Below is a small trained network, with its code and all its weights. Each question gives an input and a target symbol and asks what happens when units are switched off, that is, made to give their printed mean instead of their output.

import numpy as np


def w(rows, s, z=0):
    codes = np.array(rows[::2]) - 128.0
    scale = np.full(codes.shape[1], s)
    scale[-1] = z or s
    return codes * scale


def f(y):
    return np.maximum(y, 0)


def softmax(a):
    e = np.exp(a - a.max(-1, keepdims=True))
    return e / e.sum(-1, keepdims=True)


def log_softmax(a):
    a = a - a.max(-1, keepdims=True)
    return a - np.log(np.exp(a).sum(-1, keepdims=True))


def net(x, mask):
    ids = ['αβγδεηθλμξπστφω'.index(c) for c in x.split()]
    T = len(ids)
    res = E[ids] + P[:T]
    q, k, v = (res @ M[0].T for M in (Q, K, V))
    z = softmax(np.where(np.tri(T) > 0, q @ k.T / 2**0.5, -1e9)) @ v
    res = res + np.where(mask[0], z, O[0][:, -1]) @ O[0][:, :-1]
    y = f(res @ A[0][:, :-1].T + A[0][:, -1])
    res = res + np.where(mask[1:9], y, B[0][:, -1]) @ B[0][:, :-1]
    return log_softmax(res[-1] @ U[:, :-1].T + U[:, -1])


Q, K, V, O, A, B = {}, {}, {}, {}, {}, {}
E = w([
[15,98,151,142,114,91],'α',
[93,178,83,103,162,188],'β',
[216,92,157,158,126,106],'γ',
[84,208,83,83,159,171],'δ',
[93,202,83,135,122,245],'ε',
[91,194,79,87,175,166],'η',
[109,200,98,51,139,157],'θ',
[201,55,169,116,56,145],'λ',
[180,131,141,178,183,30],'μ',
[149,60,153,178,54,208],'ξ',
[73,123,103,194,215,53],'π',
[65,251,57,118,205,172],'σ',
[166,168,96,42,153,157],'τ',
[92,205,84,92,161,171],'φ',
[141,184,98,75,106,218],'ω',
],0.015)
P = w([
[106,156,247,142,157,168],'0',
[131,183,165,91,143,158],'1',
[131,139,153,130,139,138],'2',
[130,134,134,149,125,125],'3',
[129,108,116,148,124,126],'4',
[130,105,96,152,123,121],'5',
[141,114,76,154,116,119],'6',
[139,94,62,149,109,113],'7',
[152,103,45,149,101,108],'8',
[165,97,24,151,97,111],'9',
[101,122,92,181,129,131],'10',
[115,186,183,142,146,163],'11',
[122,193,174,116,137,155],'12',
],0.014)
Q[0] = w([
[152,8,143,195,98,96],'H1',
[159,186,133,77,135,204],'H1',
],0.014)
K[0] = w([
[119,119,2,127,96,95],'H1',
[95,147,218,134,183,124],'H1',
],0.017)
V[0] = w([
[68,128,127,148,10,236],'H1',
[21,198,72,147,220,139],'H1',
],0.011)
O[0] = w([
[239,151,156,170,204,29,254],'H1',
[158,175,79,122,9,47,242],'H1',
],0.012,0.0074)
A[0] = w([
[163,153,115,140,21,85,80],'N1',
[130,77,101,110,126,116,252],'N2',
[127,192,151,181,157,64,108],'N3',
[145,207,146,217,72,71,98],'N4',
[140,152,94,130,178,39,79],'N5',
[121,135,66,64,52,115,130],'N6',
[24,95,131,19,17,139,114],'N7',
[1,68,108,96,154,203,95],'N8',
],0.0079,0.011)
B[0] = w([
[79,82,128,94,169,130,233],'N1',
[106,223,130,135,111,204,186],'N2',
[132,110,117,112,101,146,219],'N3',
[130,83,123,75,126,121,249],'N4',
[152,105,165,163,86,167,208],'N5',
[82,154,138,129,195,88,207],'N6',
[146,81,130,247,109,87,204],'N7',
[166,111,223,30,108,158,166],'N8',
],0.011,0.018)
U = w([
[125,156,127,131,111,127,142],'α',
[112,121,112,113,130,127,114],'β',
[113,108,137,101,125,165,79],'γ',
[104,131,118,96,139,121,122],'δ',
[173,31,122,125,90,105,111],'ε',
[98,125,114,110,144,118,126],'η',
[119,175,118,120,114,127,156],'θ',
[95,49,123,124,194,152,86],'λ',
[103,101,163,147,89,155,113],'μ',
[155,134,139,190,165,113,166],'ξ',
[92,98,126,184,122,115,136],'π',
[80,36,132,99,173,95,3],'σ',
[120,254,123,161,65,165,231],'τ',
[105,122,120,105,136,125,107],'φ',
[171,209,124,164,73,119,141],'ω',
],0.007,0.0049)

Each question gives the input, a string of symbols that net reads in full, and the target symbol t.
The units are the heads (2 rows each of Q, K, V and O) and the neurons (one row each of A and B). Each row of codes is followed by its name. A weight is (code - 128) times the scale printed after its matrix; where a second scale follows, it is the last column's (O, A, B and U).
mask holds one flag per unit, heads first, then neurons. A switched-off unit (its flag False) gives its mean, the last column of its rows in O or B, instead of its output. The means were averaged over made-up inputs and are rounded, as every weight is.
A unit's drop is (log p(t) with every unit on - log p(t) with that unit switched off) / (log p(t) with every unit on - log p(t) with every unit switched off).
The circuit of an input: a set's keep is (log p(t) with only the set's units on - log p(t) with every unit switched off) / (log p(t) with every unit on - log p(t) with every unit switched off). Starting from all 9 units, units are removed one at a time, each time the one whose removal leaves the highest keep (on an exact tie, the one counted first), for as long as the keep stays at least 0.8.
units of the circuit, in order: the units of the circuit, biggest drop first
unit that matters most: the unit with the biggest drop
top k neurons: the k neurons with the biggest drops, biggest first
input λ π ε ξ γ π ε τ π π δ, target λ: units of the circuit, in order -> [H1]
input ε σ μ η, target ε: units of the circuit, in order -> [H1; N4; N5]
input σ π μ μ η, target σ: units of the circuit, in order -> [H1; N1; N6; N4]
input σ ξ ε ε ε σ δ π ε, target σ: top 2 neurons -> [N1; N6]
input ε λ ω μ π ε π μ ε, target ε: units of the circuit, in order -> [H1; N4]
input δ μ ε θ ε ε α, target ε: top 3 neurons -> [N4; N5; N6]
input σ ω ξ ε, target σ: units of the circuit, in order -> [H1; N1; N6; N4]
input μ ξ ε ε τ, target μ: top 2 neurons -> [N8; N7]
input ε π α π π τ μ, target τ: units of the circuit, in order -> [H1; N1; N4; N2]
input τ ε σ, target τ: units of the circuit, in order -> [N1; N4; H1]
input λ ω ξ δ τ π, target τ: top 2 neurons -> [N1; N4]
input π ε τ μ τ ε τ τ τ σ, target π: units of the circuit, in order -> [H1; N7; N6]
input ε ξ π ε θ σ ε σ ξ, target σ: units of the circuit, in order -> [H1; N1; N6]
input σ π τ σ, target σ: top 3 neurons -> [N1; N4; N6]
input ε τ ε π, target ε: top 2 neurons -> [N4; N6]
input γ π ε π θ τ, target γ: units of the circuit, in order -> [H1; N8; N1]
input τ γ μ ε τ τ ε, target τ: units of the circuit, in order -> [H1; N1; N4]
input τ μ ω τ μ ε σ ω ε ε ε, target τ: unit that matters most -> N1
input σ ε π ξ, target π: top 2 neurons -> [N7; N8]
input ε ε δ, target ε: unit that matters most -> H1
input τ σ π ω τ ξ, target τ: top 4 neurons -> [N1; N4; N2; N7]
